Below is a small trained network, with its code and all its weights. Each question gives an input and a class and asks what happens when units are switched off, that is, made to give their printed mean instead of their output.

import numpy as np


def w(rows, s, z=0):
    codes = np.array(rows[::2]) - 128.0
    scale = np.full(codes.shape[1], s)
    scale[-1] = z or s
    return codes * scale


def norm(h):
    return h / np.sqrt((h * h).mean(-1, keepdims=True) + 1e-5)


def f(y):
    return y / 2 * (1 + np.tanh(0.7978845608 * (y + 0.044715 * y**3)))


def log_softmax(a):
    a = a - a.max(-1, keepdims=True)
    return a - np.log(np.exp(a).sum(-1, keepdims=True))


def net(x, mask):
    res = np.array(x, float).reshape(1, 7) / 4 @ E
    u = 0
    for l in range(3):
        y = f(norm(res) @ A[l][:, :-1].T + A[l][:, -1])
        res = res + np.where(mask[u : u + 8], y, B[l][:, -1]) @ B[l][:, :-1]
        u += 8
    return log_softmax(norm(res)[-1] @ U[:, :-1].T + U[:, -1])


A, B = {}, {}
E = w([
[104,85,92,131,73,169,157,212,158,134,194,82],'x0',
[126,250,181,138,171,199,95,196,168,168,23,132],'x1',
[121,146,160,163,139,50,147,174,173,228,71,142],'x2',
[168,120,179,98,103,112,149,165,95,90,177,78],'x3',
[12,131,51,185,180,53,143,206,132,170,103,75],'x4',
[169,160,147,96,144,142,156,149,110,86,171,99],'x5',
[110,152,118,158,161,107,150,131,148,142,86,147],'x6',
],0.0023)
A[0] = w([
[122,88,94,121,112,58,142,65,90,139,139,116,74],'0.n1',
[188,105,166,101,107,155,124,64,108,92,140,174,4],'0.n2',
[54,96,62,176,158,126,120,156,140,174,86,108,127],'0.n3',
[100,164,134,118,144,69,135,121,160,198,73,141,98],'0.n4',
[127,204,137,137,137,162,107,120,181,184,1,172,65],'0.n5',
[115,158,144,140,131,216,103,76,152,127,102,145,42],'0.n6',
[126,128,84,138,221,80,143,92,108,95,105,154,95],'0.n7',
[87,147,154,134,163,106,152,180,162,212,54,147,64],'0.n8',
],0.0039,0.0021)
B[0] = w([
[87,87,156,153,152,112,119,74,171,163,74,218,164],'0.n1',
[158,176,149,130,162,127,232,239,208,72,170,33,174],'0.n2',
[169,104,155,106,89,138,171,155,139,45,253,153,239],'0.n3',
[224,68,132,200,102,75,99,118,151,93,163,145,190],'0.n4',
[131,107,97,223,224,196,72,189,106,130,75,205,255],'0.n5',
[77,120,150,38,209,134,210,122,78,80,89,160,154],'0.n6',
[102,81,211,118,99,85,63,115,86,132,98,75,165],'0.n7',
[236,162,191,199,112,58,72,175,161,139,160,78,218],'0.n8',
],0.0027,0.0028)
A[1] = w([
[104,115,124,151,165,183,92,78,144,114,109,164,103],'1.n1',
[82,85,115,96,41,159,102,158,153,236,142,149,67],'1.n2',
[157,92,181,94,78,132,132,111,92,175,151,97,149],'1.n3',
[253,170,172,29,53,184,133,73,150,61,178,116,8],'1.n4',
[93,120,152,142,96,77,130,178,161,122,196,99,124],'1.n5',
[105,198,139,114,206,185,75,74,51,72,59,138,63],'1.n6',
[153,150,176,109,61,159,123,165,172,87,138,93,151],'1.n7',
[156,196,150,129,169,252,135,109,128,133,51,168,14],'1.n8',
],0.0035,0.0018)
B[1] = w([
[149,158,158,72,94,144,174,192,115,128,134,130,154],'1.n1',
[116,130,117,87,90,169,36,122,81,108,102,74,130],'1.n2',
[107,123,131,116,178,148,67,149,83,124,90,190,156],'1.n3',
[238,70,134,197,252,78,151,88,6,175,188,122,250],'1.n4',
[108,158,105,49,152,192,167,119,95,115,70,127,206],'1.n5',
[178,153,147,33,41,159,101,135,204,46,113,97,217],'1.n6',
[107,112,91,77,214,66,124,98,17,196,138,124,201],'1.n7',
[76,50,111,99,117,161,159,180,166,55,123,247,220],'1.n8',
],0.0036,0.0022)
A[2] = w([
[147,201,136,44,107,118,104,92,133,75,140,22,118],'2.n1',
[165,223,157,252,151,111,101,175,172,199,54,141,21],'2.n2',
[92,109,119,93,129,106,118,174,71,170,136,74,118],'2.n3',
[71,105,53,151,84,137,134,81,152,140,164,112,35],'2.n4',
[123,86,134,135,94,63,121,76,128,132,118,129,95],'2.n5',
[98,105,158,151,95,54,154,9,146,142,97,172,53],'2.n6',
[74,204,113,104,138,107,200,190,122,165,123,46,1],'2.n7',
[78,132,24,146,85,141,146,131,114,135,192,105,85],'2.n8',
],0.0047,0.0021)
B[2] = w([
[126,164,119,159,76,59,128,86,121,150,49,51,145],'2.n1',
[194,75,190,237,59,32,9,127,173,125,197,105,254],'2.n2',
[77,163,128,139,148,162,92,134,163,172,90,170,171],'2.n3',
[160,54,146,137,38,147,104,69,155,118,145,140,154],'2.n4',
[80,212,87,119,126,141,193,128,115,115,79,170,153],'2.n5',
[37,205,36,144,172,62,165,150,73,107,118,223,169],'2.n6',
[82,254,148,115,218,157,213,206,157,165,111,117,144],'2.n7',
[163,131,159,152,99,169,168,75,227,179,154,99,190],'2.n8',
],0.0043,0.0036)
U = w([
[94,113,123,72,118,182,42,146,63,203,98,118,6],'0',
[37,147,51,146,132,51,173,76,92,109,104,237,151],'1',
[164,126,158,56,134,246,114,180,170,30,68,222,136],'2',
[94,47,86,132,21,198,156,43,196,160,183,97,125],'3',
[138,183,135,78,73,90,99,74,94,64,41,26,40],'4',
[187,119,180,237,110,67,2,180,176,136,132,138,190],'5',
[233,85,137,103,243,141,183,84,7,120,191,123,182],'6',
[75,225,129,121,189,172,196,190,172,195,127,62,140],'7',
],0.008,0.0024)

Each question gives the input, the list of numbers given to net, and the class t.
The units are the neurons (one row each of A and B). Each row of codes is followed by its name. A weight is (code - 128) times the scale printed after its matrix; where a second scale follows, it is the last column's (A, B and U).
mask holds one flag per neuron, layer by layer. A switched-off neuron (its flag False) gives its mean, the last column of its row in B, instead of its output. The means were averaged over made-up inputs and are rounded, as every weight is.
A unit's drop is (log p(t) with every unit on - log p(t) with that unit switched off) / (log p(t) with every unit on - log p(t) with every unit switched off).
The circuit of an input: a set's keep is (log p(t) with only the set's units on - log p(t) with every unit switched off) / (log p(t) with every unit on - log p(t) with every unit switched off). Starting from the 12 units with the biggest drops (on a tie, the unit counted first), units are removed one at a time, each time the one whose removal leaves the highest keep (on an exact tie, the one counted first), for as long as the keep stays at least 0.8.
circuit, biggest first: the units of the circuit, biggest drop first
k most important neurons: the k neurons with the biggest drops, biggest first
k most important neurons of layer l: the k neurons of layer l with the biggest drops, biggest first
drop when u is switched off: that unit's drop, to one decimal
input [-8,8,-7,7,6,-3,2], class 2: circuit, biggest first => 1.n6
input [-3,2,-8,-4,3,0,8], class 2: 2 most important neurons => 0.n5, 1.n8
input [-5,-3,0,3,-6,-7,1], class 6: 2 most important neurons => 1.n4, 0.n2
input [-5,3,-8,-4,4,-8,8], class 2: circuit, biggest first => 1.n6, 1.n1
input [8,4,-4,-7,0,-4,7], class 2: circuit, biggest first => 0.n3, 2.n2
input [-5,-8,-6,-5,-4,-1,0], class 1: 3 most important neurons => 0.n1, 2.n6, 0.n3
input [-7,-2,-7,8,3,-5,-6], class 4: 4 most important neurons of layer 0 => 0.n3, 0.n4, 0.n8, 0.n1
input [6,7,-1,-8,-1,-7,-6], class 2: 3 most important neurons of layer 1 => 1.n8, 1.n4, 1.n1
input [1,-6,-5,1,7,-5,6], class 3: 2 most important neurons of layer 2 => 2.n8, 2.n4
input [0,-3,-3,-3,5,8,-3], class 3: 2 most important neurons => 0.n2, 2.n4
input [7,-1,-6,6,7,-6,4], class 3: 3 most important neurons of layer 0 => 0.n2, 0.n8, 0.n3
input [-5,7,0,0,-2,-7,-5], class 2: 2 most important neurons of layer 1 => 1.n8, 1.n6
input [-8,-6,-5,2,3,0,2], class 1: 2 most important neurons => 2.n6, 0.n1
input [6,-3,4,-6,4,7,7], class 7: circuit, biggest first => 2.n7
input [0,2,-6,5,3,-5,-2], class 4: 2 most important neurons => 2.n1, 0.n2
input [-4,2,1,-6,-3,-2,-4], class 2: 2 most important neurons => 1.n8, 0.n6
input [6,2,7,7,-2,3,3], class 7: 3 most important neurons => 2.n7, 0.n5, 1.n7
input [1,1,0,6,-1,-7,-4], class 0: 3 most important neurons of layer 0 => 0.n3, 0.n4, 0.n8
input [-4,-6,-1,5,6,-3,-7], class 1: 2 most important neurons => 0.n1, 2.n6
input [-3,-3,2,-3,-4,-7,2], class 1: circuit, biggest first => 2.n6
input [8,1,8,4,-7,0,2], class 0: 2 most important neurons of layer 2 => 2.n3, 2.n2
input [5,-2,5,-5,-8,-2,-8], class 6: drop when 1.n4 is switched off => 0.3
input [-1,-7,8,2,-5,1,6], class 1: drop when 1.n4 is switched off => 0.0
input [-3,-1,-3,-8,8,2,5], class 5: drop when 1.n7 is switched off => 0.1
input [1,-2,3,0,-3,2,0], class 6: drop when 1.n4 is switched off => 0.4
input [6,-1,7,8,-3,6,1], class 6: 2 most important neurons of layer 1 => 1.n4, 1.n3
input [-3,0,-7,1,-7,-6,-5], class 6: circuit, biggest first => 1.n4
